Moves between points:
TR π DS
TR φ QP
TR ψ RT
TR ξ NL
QS π SJ
QS φ QJ
QS ψ DC
QS ξ BP
BP π NM
BP φ MB
BP ψ HS
BP ξ GQ
CN π RC
CN φ BP
CN ψ HP
CN ξ QN
JB π CM
JB φ QG
JB ψ NL
JB ξ DS
QG π GH
QG φ HF
QG ψ GS
QG ξ CZ
ZR π HF
ZR φ QN
ZR ψ CM
ZR ξ QT
HZ π QP
HZ φ ZN
HZ ψ JZ
HZ ξ TN
SZ π RG
SZ φ FT
SZ ψ JD
SZ ξ SR
CF π SZ
CF φ RT
CF ψ LQ
CF ξ ZT
FT π TN
FT φ JB
FT ψ CQ
FT ξ JZ
QP π CZ
QP φ QT
QP ψ JJ
QP ξ GS
CZ π ZR
CZ φ GB
CZ ψ JB
CZ ξ ZN
GH π GN
GH φ CN
GH ψ ZN
GH ξ ZR
SJ π LQ
SJ φ SF
SJ ψ GQ
SJ ξ NM
PR π HP
PR φ GN
PR ψ QP
PR ξ QG
GS π ZN
GS φ PR
GS ψ TR
GS ξ JB
CM π PR
CM φ GH
CM ψ HZ
CM ξ CP
HP π RN
HP φ HS
HP ψ CZ
HP ξ GH
ZT π SR
ZT φ MF
ZT ψ QJ
ZT ξ JD
QN π DP
QN φ GQ
QN ψ GH
QN ξ RN
GB π QN
GB φ DC
GB ψ QG
GB ξ HP
TN π GS
TN φ CM
TN ψ SN
TN ξ JJ
DT π CQ
DT φ RG
DT ψ RH
DT ξ CF
JJ π JB
JJ φ CP
JJ ψ RG
JJ ξ TR
DP π BP
DP φ HB
DP ψ GN
DP ξ DC
SN π TR
SN φ HZ
SN ψ SR
SN ξ RG
RT π FT
RT φ JJ
RT ψ DT
RT ξ MF
MB π NF
MB φ ZT
MB ψ QS
MB ξ PQ
JD π PB
JD φ CQ
JD ψ MB
JD ξ SF
GN π HS
GN φ RC
GN ψ QT
GN ξ HF
MF π JZ
MF φ TR
MF ψ CF
MF ξ CQ
RH π ZT
RH φ PB
RH ψ NM
RH ξ LQ
HB π MB
HB φ RH
HB ψ RC
HB ξ FP
QT π GB
QT φ RN
QT ψ CP
QT ξ PR
LQ π JD
LQ φ DT
LQ ψ HB
LQ ξ QJ
CQ π SN
CQ φ NL
CQ ψ ZT
CQ ξ SZ
DC π GQ
DC φ FP
DC ψ HF
DC ξ HS
DS π CP
DS φ CZ
DS ψ FT
DS ξ HZ
RG π NL
RG φ TN
RG ψ PB
RG ξ RT
SF π DT
SF φ SZ
SF ψ PQ
SF ξ NF
NM π QJ
NM φ NF
NM ψ MT
NM ξ HB
GQ π HB
GQ φ PQ
GQ ψ CN
GQ ξ MT
SR π RT
SR φ JZ
SR ψ SF
SR ξ PB
JZ π JJ
JZ φ DS
JZ ψ SZ
JZ ξ SN
QJ π SF
QJ φ CF
QJ ψ FP
QJ ξ MB
HS π MT
HS φ QS
HS ψ GB
HS ξ CN
CP π QG
CP φ ZR
CP ψ TN
CP ξ QP
HF π CN
HF φ DP
HF ψ PR
HF ξ GB
NL π HZ
NL φ GS
NL ψ MF
NL ξ FT
RC π QS
RC φ NM
RC ψ RN
RC ξ DP
MT π FP
MT φ SJ
MT ψ QN
MT ξ RC
RN π DC
RN φ MT
RN ψ ZR
RN ξ GN
PB π MF
PB φ SN
PB ψ NF
PB ξ DT
FP π PQ
FP φ LQ
FP ψ DP
FP ξ QS
NF π CF
NF φ SR
NF ψ SJ
NF ξ RH
PQ π RH
PQ φ JD
PQ ψ BP
PQ ξ SJ
ZN π QT
ZN φ HP
ZN ψ DS
ZN ξ CM

The rows follow the links: the fewer symbols apart two points are, the more alike their rows tend to be.

Each row is also shifted at random along 4 hidden directions that mean nothing.

Some points, each with a row of numbers:
DP	[  1  14  21  28  12 -13   0  18 -16  54  10 -14  27  13   3 -24  19  34   7 -46  -1 -27 -23  14  30   8  -4 -15 -53 -19  26 -27   3  -5 -31 -33 -40 -10   4  -8 -39 -15  -6   4  15 -35 -19   4  38  15 -14 -55 -16   2  37 -27 -23 -26  -4  -6   5]
NF	[-17 -15 -11   1   9 -32  -1  39   7 -20  14  56  -8 -17 -19  -1 -36  12 -18  44 -16 -19   7 -34  38  -3  12  45  24 -51  43  46 -57   4   8  48  -1  -6 -60 -41 -15  -7 -25 -17   7  26 -45  55 -15   4 -41  27  -5  31   7   7 -40  67  34  15  14]
GB	[-30 -26   9  20  10  22  20 -32   0  -7  16 -34 -19 -32  -5   7  24 -12  33 -13 -27  22 -31  23  10  12  21   1 -21  -4  11 -36  12 -28  -8 -40  16 -10   5 -23  28 -39  70   7  15  22  38 -47 -25   9  17  14 -60  -5 -17 -10   8   6  42   2  30]
DS	[  0 -32  -9 -12   0   8   2 -27  12 -16 -14  15 -16  43   9  -1  31 -23 -19  33   3  59   9  50   3 -45   2  19  23 -20 -22   6  28  -7  29 -11   7   8   0   9   7   3 -22   2   2   4  43  -2  12 -39  35  28 -19  10  -9  25  25  -1  23  32   4]
GQ	[  9   0  12  18  23   0  35 -15 -44  25  38   6  26 -44 -10 -36 -10  53  -4 -18 -12 -14 -36   2  29  45  -3 -13 -39 -36  49 -62 -41  -6 -27  -6   5 -38 -41 -23 -14 -25  46  -1  28  19  13  13 -23   8 -28 -25 -27  -4  65 -36 -20  18  10   1   5]
FT	[ 59   0   4 -18 -36  28   9   0  24   0   5   4 -11  34   5  14  -7 -43  16  25  24  25  20  22 -23  32  58  -9 -27  33 -25  39 -35  25  -4  20  68   0  38  12  27  41 -19  14   2   4   1 -16 -29  -2  32  22  45 -19 -29  10   7  -5 -13  14  21]
JD	[  0  -1  -7   7   5 -42  17  57 -15 -21 -28  21  -2 -42   9 -10 -34  25 -33  26 -26  -1   6 -46 -16  21   3  17  42  -9   3  58 -38  34 -19  44 -27  -5 -26   1  13  21 -46 -13  11 -14 -37  26  15  -9 -15  32  13  -4  21   6 -11  38  -4 -29 -20]
ZN	[  6 -15  -6 -26 -68  20 -34 -36 -12   2  41 -11   0  16 -71  15  12   6 -19  36  22 -11  10  55  11   8  61 -14 -55  16  31 -29 -27  15  13 -43  33  -7   8  -8  -1  16  57  31  22   4  26 -32 -79  44  -7 -11  40  23  15  11  11  33 -24  41   2]
CZ	[  4 -15   5 -19 -53  35  -2 -17  13  -3  38 -25  -8  43 -35  10  16  -5  22  18  28 -25   4  36   1 -19  47 -12  -5  13 -10  15  -6  -8   0 -50  13  13  11  -1  -4   6  36  10   7 -16   0 -42 -24  56  30 -16  36  32 -23   1  16   9 -13  28  40]
GS	[-30 -23  20  -9 -33   3 -11  -7   5  -9 -24  27   6   4  42  35  44 -30  -6  30   9  54 -10  16 -27  -8   9 -12  33  29  -4 -20  77 -15  14 -51  23  22 -19   2  47  18   5  -3  -1  19  45 -23   6  12  28   3 -22 -32 -27  17  18 -12  20  43 -13]
RN	[-44 -30  32   7  22 -27   3  -2  20  10 -22 -37 -39 -53  29  61  20 -67   6  -5   8   8 -11 -58  -7 -25 -26   0  44  35 -22  14  64 -56   8 -68 -36  14 -14  -9   4 -35  31 -32 -22  14 -31 -38  -6  27  12   9  -2  27 -78 -28  20  29  36 -11   1]
PB	[ 18   6  28   3  -2  29  23 -30  31 -18 -17   7  16 -81  38 -10 -53 -43 -19  53  31  47  34 -62  -9 -81 -61 -60  29  78  14  26  58 -49  41  25  -3  65 -24  -7  50   0  24 -80 -92  45  23  24 -86  -5  10  25  11 -33 -81 -11  -5 -10  33  10  25]
CN	[-15  33  30  25   8 -54 -31  29   1  66 -33 -44  31 -10  22  28  21  -8  34 -76   1 -12  -3 -30  -4  24 -23 -41 -53  40   8 -23  30  -2 -35 -59 -54  15  47  27  -6  17   9  15  13 -43 -20 -43  31  21  -8 -45  -3 -41  11  -8   5 -49 -10 -24 -17]
NM	[-24  21 -22  -8  50 -36   6   1 -36 -19  -7 -22 -13 -14 -44   9 -21  23 -26 -16 -23 -49   2 -61  14  11 -54  34  31 -11 -13 -12 -13   4  31  36 -28 -20 -14  14 -52 -21  -4 -22 -11  -3 -52  29  20 -28 -54  18  27  37  10 -14   1  34 -14 -51 -59]
GN	[-52 -58   8  11  35 -14   6 -22  11   3  -1 -45 -49 -28 -17  37   5 -25 -10   3 -17   4 -18 -16   7 -13   4  39  41  -2 -11   9  30 -24  10 -50 -23 -24 -27 -18 -16 -45  23  -8  21  27 -36 -37 -11   7  -4  30 -19  66 -30 -18  32  69  28 -17 -16]
ZT	[ 19  10   6   3  -1  -4  17  10  -8 -18   8  17   5 -65 -10 -13 -39  -6 -29  37  -1  24  21 -46   2 -11  -2 -24  -3  29  31  40 -36   0   2  36   2   5 -20 -19  35  20   9 -53 -22  35   0  21 -79  -3   0  43  28 -16 -24   3   1  42  20  -4  22]
SR	[  8  32 -38  -9  20   3 -46 -14 -15  -6 -10  12  44   0 -33 -22 -46  74 -45  -3 -15   1  38  29  -1  -9 -37  -1 -34  -4  28 -33 -23  54 -11  69 -13 -22  43  35   2  25 -23  11   3   3  27  46 -29 -49 -47  12   2 -19  70  38 -11 -22 -42  -9 -60]
ZR	[ -5 -25 -23  -4   9  46  27 -10  -2 -14  26 -28 -30  67 -23 -31  28  33  36 -20 -17 -26 -10  66  28 -21  47  41  -4 -52 -23  20 -32   7   8 -21 -16  -8  16  -1 -25 -19   7  34  30 -34  -4 -41  41  12  41   8 -24  63  20 -11  17   5   1  -3  37]
FP	[ 11  22  25  23   6   3  47  14 -50  -6  28 -23  17 -12  -6  22  13  13  64 -29 -13 -27 -49 -45  39  52 -23  -9   6  10 -22  -4  -5  20  14  14   0  23   0  -3 -27   2   7 -44  -6  12 -15  -8  14  10  21  28  13 -36  -1 -54  13  -4  -4 -53  23]
BP	[ -3  -2  12  24  18   5  43  15 -42  -1  29   6   8 -10  -3 -12  -3  29  35 -21 -16  -4 -45  -8  51  49  -6  10  -5 -33   7 -15 -24  14 -12   5  -3  -6 -27 -11 -21 -12  10 -27  22  16 -13   8  22  15  10   5 -22  -3  35 -51  -4  16  -1 -37  22]
RT	[ 10   6 -21 -25 -19  53 -46 -10  36 -23  22  52  22  14  19   3 -15 -24  26  25  22  12  17  32  -1   9  12  -3 -24  13   3 -27  -6  24  -9  33  60  12  -1 -20  23  16 -14  19  -1  45  13  37 -18  20  14  22  -7 -28 -21  33 -16 -16   5  17  11]
HP	[ -6 -10 -13  21 -10  51   6 -29  -6  -5  66 -25  -2  51 -34   0  31   9 103 -26 -38   1 -44  65  58  30  54  11 -68 -45  11 -13 -35  20  -3 -20  26  23  23  -6   1 -10  34  16  30  23  42 -70  13  11  79  35 -34  -6  -6 -19  17 -18  43 -10  71]
SF	[ 21  39  16  25 -26 -47  -6  79 -10   2 -46  38  40 -37  47  -2  -9  15  31 -32 -25   4 -12 -56 -26  68   8 -18   2   0  12  43 -30  30 -37  35  -7  21   4  -1  39  42 -22   3   4 -14  -7   8  41  13  22 -10 -15 -87  15  24 -19 -30 -16 -29   9]
CP	[-25 -32  -2 -13 -64  -5 -26 -10 -15  -5   0   6 -18  29  -2  44  29  -7  -7  27   8  19   6  27 -24  12  31  18  21   8  -7 -13  26  13   5 -50   7  -5  -5  -1   7  19  -2  20  41  -5  10 -28 -13  34  13   4  21   8   2  27   8  27  -6  25 -29]
MB	[-10  34 -27   8  43 -59 -55   9  -3  21 -46  10   7 -24 -16 -16 -17  40 -46 -42 -20 -44  11 -42 -17   8 -61  19  -1 -39  21 -34 -12 -10   0  44 -16 -29   4   6 -37 -12  -5  31 -19 -32 -27  75  36 -37 -91 -62 -14  -4  45  28 -32 -23 -30 -10 -67]

Start here and follow the symbols in turn, left to right. Where do you end up?
Answers are names.
[  2   7  40  26   8   3  29  14 -22  52  23 -11  34 -23  35 -20   3  19  24 -33   9 -22 -31  -5  32   5 -10 -38 -51 -15  25 -30   1 -17 -22 -32  -8   7 -21 -25 -17 -25  29 -19   3  -5  11  -5   3  33  -2 -46 -31 -15  31 -34 -27 -29  23  12  33]
ξ φ ξ => FP
[ 25   6   9  -5 -55  52  -3 -51  -1  15  38 -38  22  -9 -56 -27  12   2   7   4  12  -3   1  57   5 -15  46 -57 -75  25  31 -27 -14 -25   3 -46  39   2  18  -1  26   7  87  19  -7  -6  57 -47 -82  33   6 -52  16  -6   5  -1   9 -28 -14  60  38]
π ψ ψ => DS
[  4   0 -22 -27   0  17 -27  24  22 -36  -5  51 -12  38  29  12 -16 -23  -4  19  27  -9  21  14 -31  30  31  36  22  -1 -44  13  11  34 -23  38  24 -23   7   4  -3  24 -63  35  36   2 -47  38  41  18   2  21   0  -6   4  33  -2  11 -31   0 -23]
ξ φ π => JB
[-10  25 -29   1  12 -20 -36  23  -3 -13  13  40  10   3 -24   2 -13   5  18  13 -15 -39   2 -25  33  10 -12  24 -14 -55  30  11 -52   3  18  56   2  12 -35 -18 -26 -11 -15   9 -22  10 -24  46  13 -13 -30   2  -9  -5   8   0 -40   8  25   0  18]
φ ξ => CF
[  -2   22    4    8    7   -9  -33   -9  -29   52   45  -35   36   21  -54   -8    7   42   26  -23   -2  -36   -8   41   66   10    3  -14 -120  -37   58  -40  -49   19  -17  -27  -20  -16   19    9  -53   -8   17   12   17   -5   -2  -17  -28   15  -25  -37    7   28   66  -24  -28   -1   13    9    5]
φ φ => LQ
[-28   1  16  15  16 -43 -26  11  -7  33  11 -51 -12  18 -22  54  24 -18  30 -25   0 -15  -6  -4  16   8   1   8 -26   3  -6  13   7  21  -8 -48 -38   1  33  18 -35  -5 -13   0  24 -16 -37 -43  20   4   6  15  19  33  -7 -15  20  18   8 -39 -17]
φ ψ => CN
[ -9 -14   9 -11 -66  12 -32 -15  -8   0   3  -5  -2   1 -19  35  25 -17  -8  21  29   2   4  28 -15  12  42 -23 -13  36  16 -26  24  -7   0 -63  22   4   7  -1  20  26  40  19  21   8  29 -37 -51  51  21 -18  31  -6  -8  25   8  11  -9  46  -7]
π π ψ => CZ
[-30 -23   3  10  20   0  -8 -23 -11   4  15 -47 -11 -31 -10  24  29  -9  30 -21 -27   5 -37  15   6  39  19  14 -23 -11  23 -34   0 -13 -14 -53   6 -14  14  -8   5 -17  65  10  23  22  20 -55  -4  11  23  19 -42 -12  -1  -5  19  16  30 -19   9]
ξ ψ => QG
[-10  15  48  24   3 -14 -14   0   9  62   8 -38  25 -16   9  22  11 -34  38 -19  24   9  -5 -32  30 -18 -22 -52 -66  39  15 -11  29 -31  -5 -63 -19  40   1 -10 -17 -15  27 -30 -26 -16  -2 -30 -24  42   9 -33  18  -2 -29 -30 -14 -21  29   5  30]
φ ψ => DC
[  6  45  25  25   9 -32  32  40 -36  -4 -36 -24  27  -4  45  28  11  -1  49 -72  -6 -27 -35 -89  -7  43 -46  -9  54  37 -53  19  38   0  -4  10 -41  23  22  28  -4  12  -4 -29 -34 -29 -37 -13  83   4  12   9  11 -45 -21 -42  12 -47 -24 -74 -14]
φ π ψ => QJ
[-11 -12   4  -5 -61   1 -24  -9   0  -5 -15  10   9  12  18  37  41 -24  14  18  16  48  -1  27 -23  13  26 -19   0  26   1 -32  43  -2  11 -49  34  24  10   7  43  27  14  13  17   8  48 -32 -12  28  40  -5  -4 -34  -5  18  17  -9  -2  36  -9]
φ φ => RN
[ 15   8  19  22   0   3  47   1 -59  -6  44 -10  25 -19 -11   0  -1  21  51 -25 -16 -17 -47 -17  39  48   2  -8 -26  -4  19 -21 -25  11  -4  12  16   0 -16 -17 -11 -11  29 -33   3  37  13 -12 -11  16  19  12   0 -32  11 -40   1  11   4 -40  26]
φ ψ π => PQ
[ -2  51   6   2  -5   7   2  -9   2  -9  28 -11  20   9 -17  34  12 -44  92 -14  14 -34 -14 -68  47  -1 -63 -10 -13  21 -14  13  -8 -20  56  29   3  81   3  -1 -23  -3  12 -58 -72  23 -16 -10   4   6  23  29  40 -23 -71 -36  -5 -22  20 -32  49]
ξ φ => NF
[ -3  61   7  11   2  -6  -3  24  -1   1  -4  -1  35  39  12  20  11 -35  90 -30   7 -26 -18 -72  27   7 -56 -11   3   9 -25  32   5  -6  39  45 -17  89  26  15 -21   3 -13 -35 -58 -12 -34  -2  61  11  41  13  23 -39 -61 -26  -9 -60  11 -39  24]
ξ π => LQ
[  0  -8  25  18  20 -12  31   8 -27  43   9   3  15 -42  16 -39  -5  46 -32 -37 -17 -24 -41 -10  16  27  -8  -8 -17 -24  33 -49  -2 -18 -29 -25 -17 -36 -52 -29 -19 -31  26   0  29  -7  -3  28   3  14 -43 -53 -43   7  59 -35 -32  11  -3   3  -9]
φ ξ φ => NF
